Below are the code and all the weights of a small trained network. Each question names an input and a target symbol and asks about switching units off, where a switched-off unit gives its printed mean instead of its output.

import numpy as np


def w(rows, s, z=0):
    codes = np.array(rows[::2]) - 128.0
    scale = np.full(codes.shape[1], s)
    scale[-1] = z or s
    return codes * scale


def norm(h):
    return h / np.sqrt((h * h).mean(-1, keepdims=True) + 1e-5)


def f(y):
    return y / 2 * (1 + np.tanh(0.7978845608 * (y + 0.044715 * y**3)))


def softmax(a):
    e = np.exp(a - a.max(-1, keepdims=True))
    return e / e.sum(-1, keepdims=True)


def log_softmax(a):
    a = a - a.max(-1, keepdims=True)
    return a - np.log(np.exp(a).sum(-1, keepdims=True))


def net(x, mask):
    ids = ['βγζημπτψ'.index(c) for c in x.split()]
    T = len(ids)
    res = E[ids] + P[:T]
    u = 0
    for l in range(2):
        r = norm(res)
        for j in range(2):
            rows = slice(2 * j, 2 * j + 2)
            q, k, v = (r @ M[l][rows].T for M in (Q, K, V))
            z = softmax(np.where(np.tri(T) > 0, q @ k.T / 2**0.5, -1e9)) @ v
            o = O[l][rows]
            res = res + np.where(mask[u + j], z, o[:, -1]) @ o[:, :-1]
        u += 2
        y = f(norm(res) @ A[l][:, :-1].T + A[l][:, -1])
        res = res + np.where(mask[u : u + 8], y, B[l][:, -1]) @ B[l][:, :-1]
        u += 8
    return log_softmax(norm(res)[-1] @ U[:, :-1].T + U[:, -1])


Q, K, V, O, A, B = {}, {}, {}, {}, {}, {}
E = w([
[115,125,78],'β',
[130,1,92],'γ',
[77,118,97],'ζ',
[176,3,178],'η',
[151,140,70],'μ',
[180,185,137],'π',
[88,96,91],'τ',
[82,94,87],'ψ',
],0.0051)
P = w([
[51,169,122],'0',
[245,144,65],'1',
[53,187,166],'2',
[238,127,47],'3',
[52,189,194],'4',
[215,114,38],'5',
[58,211,239],'6',
[174,53,2],'7',
],0.0018)
Q[0] = w([
[93,254,123],'0.h1',
[209,43,185],'0.h1',
[139,137,110],'0.h2',
[139,122,128],'0.h2',
],0.0085)
K[0] = w([
[144,12,223],'0.h1',
[186,255,16],'0.h1',
[156,120,112],'0.h2',
[143,135,112],'0.h2',
],0.0063)
V[0] = w([
[39,109,179],'0.h1',
[194,6,189],'0.h1',
[61,88,165],'0.h2',
[137,17,141],'0.h2',
],0.0022)
O[0] = w([
[223,153,144,135],'0.h1',
[228,2,243,8],'0.h1',
[115,95,34,119],'0.h2',
[142,211,74,109],'0.h2',
],0.0019,0.0011)
A[0] = w([
[251,172,94,18],'0.n1',
[131,100,108,26],'0.n2',
[236,2,148,112],'0.n3',
[81,240,86,125],'0.n4',
[199,72,42,7],'0.n5',
[172,215,64,3],'0.n6',
[137,120,94,66],'0.n7',
[183,153,143,180],'0.n8',
],0.0048,0.0017)
B[0] = w([
[3,85,144,137],'0.n1',
[79,141,177,108],'0.n2',
[102,193,7,171],'0.n3',
[138,113,35,251],'0.n4',
[146,183,195,188],'0.n5',
[65,20,131,163],'0.n6',
[122,120,145,136],'0.n7',
[117,76,87,126],'0.n8',
],0.0033,0.0019)
Q[1] = w([
[165,90,55],'1.h1',
[82,140,193],'1.h1',
[123,111,203],'1.h2',
[48,233,254],'1.h2',
],0.0074)
K[1] = w([
[102,217,211],'1.h1',
[155,57,86],'1.h1',
[175,125,2],'1.h2',
[178,211,23],'1.h2',
],0.0084)
V[1] = w([
[83,253,147],'1.h1',
[8,97,163],'1.h1',
[87,10,100],'1.h2',
[226,23,123],'1.h2',
],0.005)
O[1] = w([
[125,208,75,124],'1.h1',
[182,213,197,159],'1.h1',
[62,84,169,252],'1.h2',
[3,196,97,81],'1.h2',
],0.0049,0.0031)
A[1] = w([
[99,86,124,164],'1.n1',
[175,193,205,2],'1.n2',
[135,206,239,47],'1.n3',
[165,44,177,127],'1.n4',
[149,210,65,91],'1.n5',
[165,110,59,104],'1.n6',
[53,49,116,88],'1.n7',
[90,127,253,28],'1.n8',
],0.0043,0.0028)
B[1] = w([
[156,94,154,241],'1.n1',
[152,99,57,21],'1.n2',
[136,16,61,26],'1.n3',
[80,124,167,167],'1.n4',
[61,99,176,124],'1.n5',
[106,82,145,225],'1.n6',
[193,70,117,250],'1.n7',
[92,3,55,59],'1.n8',
],0.0037,0.0014)
U = w([
[147,110,81,156],'β',
[55,77,204,138],'γ',
[250,184,126,91],'ζ',
[52,216,149,255],'η',
[102,60,132,191],'μ',
[116,169,43,18],'π',
[177,101,179,9],'τ',
[175,115,198,39],'ψ',
],0.013,0.0031)

Each question gives the input, a string of symbols that net reads in full, and the target symbol t.
The units are the heads (2 rows each of Q, K, V and O) and the neurons (one row each of A and B). Each row of codes is followed by its name. A weight is (code - 128) times the scale printed after its matrix; where a second scale follows, it is the last column's (O, A, B and U).
mask holds one flag per unit, layer by layer, with each layer's heads first. A switched-off unit (its flag False) gives its mean, the last column of its rows in O or B, instead of its output. The means were averaged over made-up inputs and are rounded, as every weight is.
A unit's drop is (log p(t) with every unit on - log p(t) with that unit switched off) / (log p(t) with every unit on - log p(t) with every unit switched off).
The circuit of an input: a set's keep is (log p(t) with only the set's units on - log p(t) with every unit switched off) / (log p(t) with every unit on - log p(t) with every unit switched off). Starting from the 12 units with the biggest drops (on a tie, the unit counted first), units are removed one at a time, each time the one whose removal leaves the highest keep (on an exact tie, the one counted first), for as long as the keep stays at least 0.8.
circuit, biggest first: the units of the circuit, biggest drop first
top k neurons: the k neurons with the biggest drops, biggest first
k most important neurons of layer l: the k neurons of layer l with the biggest drops, biggest first
which heads matter: for each layer, one digit per head in row order, 1 if its drop is at least 0.15 and else 0, layers parted by /
input π η γ ζ, target γ: which heads matter : 10 / 01
input η η μ β ζ β, target ζ: which heads matter : 10 / 10
input π β ζ τ ζ ζ π, target ζ: which heads matter : 00 / 01
input β ζ μ ψ ζ τ, target ζ: circuit, biggest first : (1.h2; 1.h1)
input ζ π β γ β, target μ: circuit, biggest first : (0.n5; 0.n4; 0.h1)
input ζ ζ μ, target β: top 2 neurons : (0.n4; 0.n6)
input γ τ η τ, target η: top neuron : (0.n4)
input μ μ η ψ ζ β η β, target η: which heads matter : 00 / 10
input ζ μ μ μ μ ζ μ π, target μ: circuit, biggest first : (0.n1; 0.n6)
input ζ η ζ η, target ζ: circuit, biggest first : (0.n3; 1.h1)
input η μ μ ζ μ τ ζ ζ, target ζ: 2 most important neurons of layer 0 : (0.n3; 0.n6)
input τ β τ η ψ ζ, target ψ: circuit, biggest first : (0.n3; 0.n5; 0.n6; 1.h1)
input β η ζ γ, target ζ: top 3 neurons : (0.n3; 0.n6; 0.n8)
input η ψ η ζ μ, target γ: circuit, biggest first : (0.h1; 0.n1)
input ζ ζ ζ τ, target ζ: circuit, biggest first : (1.h1)
input μ γ μ ζ γ ψ, target γ: circuit, biggest first : (1.h2; 0.n3; 0.n4)
input β ζ π π, target π: circuit, biggest first : (1.h1; 0.n1)
input β ζ μ γ γ μ π ζ, target π: top 3 neurons : (0.n1; 0.n3; 0.n6)
input ψ γ ζ γ μ μ, target μ: 3 most important neurons of layer 0 : (0.n1; 0.n3; 0.n5)
input ζ μ ζ μ ζ ζ, target ζ: circuit, biggest first : (1.h2; 1.h1)
input π μ ζ β η μ ζ ψ, target ζ: most important neuron of layer 0 : (0.n3)
input μ ζ β η, target β: top 2 neurons : (0.n3; 0.n1)
input π τ ψ ζ ψ μ η τ, target η: 2 most important neurons of layer 0 : (0.n6; 0.n1)
